Rows lie near named flat spaces through zero. A row that begins with a name and a colon came from that space; any other row is followed by the name of its block's space that it lies nearest.
dm-cr: [-83 11 106 -100 212 56 14 52 -47 -16 -103 -248 10 -71 120 -21 163 115]
[-46 -47 -124 170 -215 11 59 40 246 -32 24 223 10 164 52 -62 -300 -35]	dm-cr
gg-qn: [-348 265 -541 17 87 166 50 -34 196 228 494 300 98 -367 -206 364 -154 16]
gf-jd: [141 -52 77 185 107 10 84 -68 -43 100 68 58 -58 164 167 -46 -112 22]
qf-mm: [-223 -15 43 -78 -183 -61 66 -192 185 193 -337 -235 -180 63 326 41 99 -79]
qf-mm: [132 -16 -18 57 219 28 -178 176 -67 -77 215 176 119 -49 -157 -43 -82 -1]
ds-sr: [-165 -243 38 -220 -144 -254 -66 -175 107 272 213 -103 53 87 238 -146 -215 442]
[-106 -22 -28 159 -10 -12 -201 124 154 -113 214 -54 356 16 -60 58 36 -83]	dm-cr
[-210 141 -228 -407 -140 86 -131 -20 -94 -135 -24 -240 171 -82 -326 165 50 -30]	gf-jd
[-156 -37 -84 286 -88 -51 -282 227 341 -177 246 -3 475 125 -76 30 -78 -124]	dm-cr
pr-qd: [61 -63 280 -80 -195 -203 -116 109 167 -37 -135 63 358 -123 -72 207 -90 135]
pr-qd: [242 124 434 3 -4 -79 -76 218 108 -145 -400 167 417 -91 -131 142 -139 268]
[150 -3 65 129 -53 35 -41 91 33 -99 -269 -113 -38 34 -189 529 -245 -103]	pr-qd
qs-mr: [57 119 115 -21 -72 -135 35 31 -64 106 -71 246 5 -170 85 -21 256 -181]
[72 209 -184 -517 -33 188 25 -148 -144 -23 -84 20 268 3 69 300 53 103]	gf-jd
[-27 20 18 -12 85 20 -16 37 23 29 -55 59 135 113 137 -185 27 34]	pr-qd
qs-mr: [204 361 59 76 -125 -110 -43 -2 -181 139 -85 607 -82 -288 -22 -228 146 -312]
[31 65 379 13 -54 -240 164 136 98 61 23 237 -31 -213 262 224 361 -263]	qs-mr
[-484 -67 -85 17 -21 -123 -157 -202 99 -188 70 -158 -179 -262 -284 -319 225 -251]	gf-jd
gg-qn: [73 46 -5 152 -28 -45 82 -207 196 12 265 56 44 -78 -76 68 -24 60]
ds-sr: [86 40 -40 78 13 145 106 -52 -3 -174 -139 52 -27 -88 -158 -26 54 3]
[130 -203 304 -56 -10 -96 -22 -45 -199 -50 -410 -130 -40 271 81 -221 124 44]	gg-qn
[446 -264 -570 -2 290 144 -219 -196 100 185 318 -208 35 194 -49 -286 52 632]	qs-mr
[76 -99 -12 16 -113 32 -93 52 126 -40 -153 -182 25 164 -74 438 -258 -147]	pr-qd

Each name stands for a flat space through zero: a line, a plane or more. A row that begins with a name and a colon came from that space; any other row is followed by the name of the space it lies nearest, among the names in its block.
qcrz: [105 150 18 41 54 -138 66 -202 83 62 -246 24 305 0 13 13 -87 -42]
fccm: [-1 176 16 -66 -45 132 220 32 13 -149 16 13 138 92 102 -64 1 122]
hzqj: [-101 -92 -61 62 -61 117 113 134 -115 -112 -66 -61 -45 45 81 -104 -53 151]
mbls: [-110 -116 -392 -513 99 -114 -190 -24 11 380 363 -336 -277 42 63 -251 -119 -46]
[246 64 -226 -148 3 -291 -153 -59 91 59 -60 -19 73 -129 -145 136 60 -158]	hzqj
fccm: [211 161 -42 -84 89 217 114 22 211 -190 -171 -174 -96 28 9 -17 -250 -55]
lqpg: [-213 -111 57 17 115 20 -320 205 -164 -187 448 245 281 -121 284 -143 -152 325]
szpp: [-276 -167 -187 -153 73 -174 111 -38 330 -134 57 -51 -94 -198 236 75 -61 48]
jfjp: [0 414 -82 -138 27 -76 90 92 112 -213 -133 134 137 57 247 315 -146 -450]
lqpg: [-374 78 146 159 285 -16 90 119 445 301 60 94 39 137 221 64 -465 43]
[-80 -268 54 117 -227 -335 32 240 197 -34 375 -73 -195 -116 16 121 -186 -107]	mbls
[-217 -130 -238 16 1 -23 -26 -7 36 131 121 9 -274 -143 20 91 -69 -164]	mbls
jfjp: [22 400 -115 -219 -4 -132 84 73 129 -177 -130 165 160 -45 218 390 -163 -361]
lclj: [350 593 188 -121 353 32 -211 -280 9 85 35 192 -365 65 83 -176 81 116]
[-25 227 290 208 -278 -197 96 -296 116 199 -81 -125 -2 7 -221 143 -51 -23]	lqpg
[-452 -100 -536 -194 519 -366 -62 -221 -249 29 -64 -283 -542 -265 287 -122 -131 -44]	mbls
[-173 -93 -12 154 -29 -54 114 29 33 -111 10 149 -77 -166 147 151 -3 -71]	mbls
[178 159 -98 -31 -166 -88 -26 -123 -125 -104 -126 -109 -96 -211 -97 1 137 -67]	lqpg
szpp: [77 -134 155 284 -370 -13 -32 -159 247 -11 -244 92 -204 -264 -131 255 325 -84]
lclj: [234 172 19 -124 265 -25 -23 -266 -39 -9 70 71 -303 98 48 -134 10 74]
[-7 -143 0 125 -204 -136 -65 220 263 4 344 -35 -65 6 -66 140 -71 -169]	mbls
[-19 92 -174 53 144 20 59 -188 3 14 192 188 190 166 167 -30 161 57]	fccm
[45 235 30 445 219 264 204 -254 -171 -382 -730 319 328 -246 137 359 183 335]	mbls
[-31 392 -8 -116 51 -186 62 21 175 -182 -1 323 327 -74 249 373 -163 -328]	jfjp
hzqj: [215 -190 -281 -43 164 -28 150 73 103 -28 11 18 167 96 17 92 123 80]
qcrz: [103 -143 13 132 -49 112 191 209 -265 -103 58 -117 -369 405 -35 -52 -86 -55]
[-188 -219 -45 -2 -145 -20 -34 3 -57 -111 -34 -43 154 34 -213 103 -44 -108]	lclj
[10 99 41 -71 -45 107 -120 -172 171 76 23 98 266 -352 259 77 194 -142]	qcrz
[-99 -219 -85 105 -152 -97 -81 188 103 -215 -46 52 -54 -12 -2 237 202 -110]	szpp
bprm: [-268 -14 -20 159 319 -114 203 70 -1 71 103 89 294 -243 96 85 -25 -207]
[-400 -544 -55 225 -453 -205 212 445 -8 -310 -23 -14 324 27 -241 172 -34 -203]	lclj
[-201 -17 92 172 -37 -189 -69 22 163 41 -52 142 121 -47 37 11 153 2]	szpp
bprm: [101 530 -80 -147 -12 10 201 -269 -100 -310 245 163 -211 21 109 -131 -25 -134]
[-460 -182 -506 76 409 -296 53 -104 -128 -113 164 -25 -646 -528 162 231 -9 -188]	mbls
